Here is a tiny trained network, its code and every weight. The questions are about switching its units off for an input and a target symbol, where a switched-off unit gives its printed mean instead of its output.

import numpy as np


def w(rows, s, z=0):
    codes = np.array(rows[::2]) - 128.0
    scale = np.full(codes.shape[1], s)
    scale[-1] = z or s
    return codes * scale


def f(y):
    return np.maximum(y, 0)


def softmax(a):
    e = np.exp(a - a.max(-1, keepdims=True))
    return e / e.sum(-1, keepdims=True)


def log_softmax(a):
    a = a - a.max(-1, keepdims=True)
    return a - np.log(np.exp(a).sum(-1, keepdims=True))


def net(x, mask):
    ids = ['ΓΞΠΦδημ'.index(c) for c in x.split()]
    T = len(ids)
    res = E[ids] + P[:T]
    q, k, v = (res @ M[0].T for M in (Q, K, V))
    z = softmax(np.where(np.tri(T) > 0, q @ k.T / 4**0.5, -1e9)) @ v
    res = res + np.where(mask[0], z, O[0][:, -1]) @ O[0][:, :-1]
    y = f(res @ A[0][:, :-1].T + A[0][:, -1])
    res = res + np.where(mask[1:13], y, B[0][:, -1]) @ B[0][:, :-1]
    return log_softmax(res[-1] @ U[:, :-1].T + U[:, -1])


Q, K, V, O, A, B = {}, {}, {}, {}, {}, {}
E = w([
[158,253,166,138,134,163],'Γ',
[132,203,144,121,165,54],'Ξ',
[10,102,86,110,238,115],'Π',
[101,117,209,93,105,210],'Φ',
[109,151,42,166,126,243],'δ',
[78,65,189,159,180,150],'η',
[147,112,72,213,61,135],'μ',
],0.013)
P = w([
[1,168,179,153,5,79],'0',
[67,156,186,166,36,84],'1',
[108,146,181,168,67,91],'2',
[136,137,176,160,94,101],'3',
[156,137,167,155,116,112],'4',
[169,128,147,146,134,130],'5',
[176,127,136,134,157,145],'6',
[188,126,125,120,177,160],'7',
[198,124,118,107,205,177],'8',
[215,122,98,100,226,194],'9',
[230,122,81,91,255,219],'10',
],0.0083)
Q[0] = w([
[36,61,232,60,200,85],'H1',
[84,195,138,109,233,1],'H1',
[26,146,42,67,124,75],'H1',
[166,233,168,71,65,135],'H1',
],0.029)
K[0] = w([
[62,61,156,192,100,61],'H1',
[122,150,106,144,158,3],'H1',
[74,131,32,101,173,82],'H1',
[154,181,112,74,37,123],'H1',
],0.035)
V[0] = w([
[103,163,185,36,77,143],'H1',
[141,101,196,147,84,71],'H1',
[64,134,182,80,79,36],'H1',
[160,254,88,136,231,148],'H1',
],0.0085)
O[0] = w([
[75,69,93,207,218,58,132],'H1',
[48,78,62,42,160,176,47],'H1',
[219,90,174,128,148,255,38],'H1',
[52,45,172,174,128,204,254],'H1',
],0.0075,0.004)
A[0] = w([
[212,129,52,82,251,164,105],'N1',
[180,137,83,97,206,144,3],'N2',
[189,129,66,105,194,168,42],'N3',
[186,139,51,122,197,140,129],'N4',
[112,91,97,139,145,123,88],'N5',
[101,150,184,106,136,91,200],'N6',
[171,116,115,93,122,114,132],'N7',
[126,132,108,85,123,148,125],'N8',
[159,121,103,69,62,133,93],'N9',
[132,170,118,141,91,135,119],'N10',
[165,116,76,122,142,107,31],'N11',
[127,86,143,113,128,117,212],'N12',
],0.021,0.0049)
B[0] = w([
[163,105,40,76,234,40,255],'N1',
[27,121,200,155,59,135,185],'N2',
[58,166,183,147,76,196,195],'N3',
[194,148,119,139,67,238,196],'N4',
[149,140,159,107,123,140,155],'N5',
[164,94,182,163,111,132,204],'N6',
[125,115,157,116,136,86,139],'N7',
[137,132,135,167,141,131,138],'N8',
[152,141,184,5,87,131,143],'N9',
[99,127,87,127,124,94,253],'N10',
[218,108,119,144,103,82,140],'N11',
[97,142,158,162,132,140,186],'N12',
],0.024,0.0063)
U = w([
[75,70,254,187,73,200,215],'Γ',
[147,67,106,103,237,78,163],'Ξ',
[103,96,117,105,170,140,86],'Π',
[161,110,107,150,112,151,61],'Φ',
[66,142,66,200,72,81,154],'δ',
[111,103,142,138,109,128,3],'η',
[115,115,151,95,84,114,70],'μ',
],0.0049,0.0048)

Each question gives the input, a string of symbols that net reads in full, and the target symbol t.
The units are the heads (4 rows each of Q, K, V and O) and the neurons (one row each of A and B). Each row of codes is followed by its name. A weight is (code - 128) times the scale printed after its matrix; where a second scale follows, it is the last column's (O, A, B and U).
mask holds one flag per unit, heads first, then neurons. A switched-off unit (its flag False) gives its mean, the last column of its rows in O or B, instead of its output. The means were averaged over made-up inputs and are rounded, as every weight is.
A unit's drop is (log p(t) with every unit on - log p(t) with that unit switched off) / (log p(t) with every unit on - log p(t) with every unit switched off).
The circuit of an input: a set's keep is (log p(t) with only the set's units on - log p(t) with every unit switched off) / (log p(t) with every unit on - log p(t) with every unit switched off). Starting from the 12 units with the biggest drops (on a tie, the unit counted first), units are removed one at a time, each time the one whose removal leaves the highest keep (on an exact tie, the one counted first), for as long as the keep stays at least 0.8.
circuit, biggest first: the units of the circuit, biggest drop first
k most important neurons: the k neurons with the biggest drops, biggest first
drop of u: that unit's drop, to one decimal
input δ Π Γ δ Φ Ξ Φ η μ, target Φ: circuit, biggest first => N4, H1, N11
input Φ Φ Ξ δ Φ μ, target Φ: 2 most important neurons => N4, N11
input δ Π Π, target Ξ: 3 most important neurons => N3, N2, N4
input Φ δ μ μ δ Ξ, target Γ: circuit, biggest first => N1
input μ δ δ δ Π Γ η δ Ξ, target Γ: 3 most important neurons => N1, N6, N10
input Γ μ Γ η Ξ Φ Φ, target Ξ: circuit, biggest first => H1, N3
input δ η μ μ Γ η δ Π Π Γ, target Γ: circuit, biggest first => H1, N1
input Ξ Φ Γ μ, target Γ: 3 most important neurons => N1, N10, N5
input δ Ξ Γ η Γ Φ Ξ η, target Ξ: circuit, biggest first => N1, H1
input Ξ δ μ μ Ξ μ μ μ η η, target Ξ: 2 most important neurons => N1, N3
input η Π Γ Π Γ η δ μ η Ξ η, target Π: drop of N10 => 0.0
input Ξ Ξ δ μ δ μ Π μ μ Γ η, target Γ: drop of N6 => 0.2
input Ξ Φ δ Γ η Γ δ δ, target δ: drop of H1 => 1.3
input Ξ δ μ Ξ μ Ξ Ξ, target Π: most important neuron => N1
